Below are the code and all the weights of a small trained network. Each question names an input and a class and asks about switching units off, where a switched-off unit gives its printed mean instead of its output.

import numpy as np


def w(rows, s, z=0):
    codes = np.array(rows[::2]) - 128.0
    scale = np.full(codes.shape[1], s)
    scale[-1] = z or s
    return codes * scale


def f(y):
    return np.maximum(y, 0)


def log_softmax(a):
    a = a - a.max(-1, keepdims=True)
    return a - np.log(np.exp(a).sum(-1, keepdims=True))


def net(x, mask):
    res = np.array(x, float).reshape(1, 6) / 4 @ E
    y = f(res @ A[0][:, :-1].T + A[0][:, -1])
    res = res + np.where(mask, y, B[0][:, -1]) @ B[0][:, :-1]
    return log_softmax(res[-1] @ U[:, :-1].T + U[:, -1])


A, B = {}, {}
E = w([
[68,148,117,149,153],'x0',
[144,217,153,91,129],'x1',
[108,131,117,88,126],'x2',
[114,125,29,81,82],'x3',
[98,111,196,5,142],'x4',
[157,98,92,129,208],'x5',
],0.012)
A[0] = w([
[98,192,153,177,76,198],'N1',
[173,134,116,188,171,254],'N2',
[117,164,246,101,161,125],'N3',
[142,204,87,124,145,97],'N4',
[98,95,34,122,124,203],'N5',
[144,98,201,82,106,187],'N6',
[96,113,123,66,177,132],'N7',
[191,107,133,196,219,125],'N8',
[89,152,200,119,142,121],'N9',
[144,102,68,116,71,154],'N10',
[204,82,132,179,111,192],'N11',
[102,217,146,174,67,200],'N12',
[103,160,190,116,172,103],'N13',
[136,133,225,111,148,161],'N14',
[138,173,58,130,187,164],'N15',
[127,75,135,125,198,152],'N16',
[180,129,142,20,111,136],'N17',
[144,185,77,121,142,96],'N18',
[159,123,116,90,116,105],'N19',
[149,142,192,135,134,84],'N20',
[27,124,122,103,164,178],'N21',
[105,136,127,75,121,210],'N22',
[112,149,197,121,155,125],'N23',
],0.012,0.0034)
B[0] = w([
[160,143,95,119,53,209],'N1',
[131,93,118,199,108,239],'N2',
[147,192,174,104,144,246],'N3',
[72,197,172,157,148,173],'N4',
[57,115,174,129,110,231],'N5',
[147,222,120,124,119,216],'N6',
[140,111,109,100,102,202],'N7',
[132,49,133,176,120,248],'N8',
[157,147,156,102,124,199],'N9',
[85,170,148,155,124,197],'N10',
[117,105,161,183,109,224],'N11',
[162,150,112,140,75,220],'N12',
[184,152,247,106,139,196],'N13',
[134,231,179,113,160,223],'N14',
[104,112,172,167,150,201],'N15',
[140,124,176,161,107,199],'N16',
[160,149,21,161,103,229],'N17',
[90,162,158,151,128,170],'N18',
[140,148,109,143,118,157],'N19',
[98,149,176,134,122,178],'N20',
[127,82,144,89,113,204],'N21',
[133,106,80,108,108,198],'N22',
[124,160,168,95,123,196],'N23',
],0.012,0.011)
U = w([
[66,163,200,173,108,254],'0',
[154,191,39,161,137,41],'1',
[109,3,173,184,227,31],'2',
[165,191,174,40,168,109],'3',
[2,73,91,91,149,170],'4',
[168,86,60,146,28,92],'5',
],0.0091,0.0038)

Each question gives the input, the list of numbers given to net, and the class t.
The units are the neurons (one row each of A and B). Each row of codes is followed by its name. A weight is (code - 128) times the scale printed after its matrix; where a second scale follows, it is the last column's (A, B and U).
mask holds one flag per neuron, in row order. A switched-off neuron (its flag False) gives its mean, the last column of its row in B, instead of its output. The means were averaged over made-up inputs and are rounded, as every weight is.
A unit's drop is (log p(t) with every unit on - log p(t) with that unit switched off) / (log p(t) with every unit on - log p(t) with every unit switched off).
The circuit of an input: a set's keep is (log p(t) with only the set's units on - log p(t) with every unit switched off) / (log p(t) with every unit on - log p(t) with every unit switched off). Starting from the 12 units with the biggest drops (on a tie, the unit counted first), units are removed one at a time, each time the one whose removal leaves the highest keep (on an exact tie, the one counted first), for as long as the keep stays at least 0.8.
units of the circuit, in order: the units of the circuit, biggest drop first
unit that matters most: the unit with the biggest drop
top k neurons: the k neurons with the biggest drops, biggest first
drop of u: that unit's drop, to one decimal
input [-2,-5,4,3,7,-4], class 5: units of the circuit, in order => [N17]
input [4,2,-3,-8,3,8], class 3: top 3 neurons => [N3 N13 N14]
input [0,-1,5,4,3,2], class 5: units of the circuit, in order => [N17 N14]
input [3,3,-3,-3,-6,-5], class 5: units of the circuit, in order => [N1 N12]
input [-2,7,-6,-8,-8,6], class 2: top 3 neurons => [N8 N2 N6]
input [-5,-8,-4,4,6,1], class 5: top 2 neurons => [N17 N14]
input [2,1,0,-6,-6,-4], class 5: top 2 neurons => [N1 N12]
input [1,6,-2,0,-6,-7], class 5: top 2 neurons => [N1 N12]
input [-2,5,-6,5,6,-3], class 1: drop of N17 => 0.9
input [7,6,0,4,1,6], class 4: drop of N3 => 0.2
input [6,3,-8,8,7,6], class 4: drop of N20 => 0.0
input [-7,2,-4,-5,-5,1], class 2: drop of N8 => 0.2
input [-5,-3,4,7,-3,7], class 0: top 2 neurons => [N10 N5]
input [3,-2,0,-5,-4,-5], class 5: unit that matters most => N1
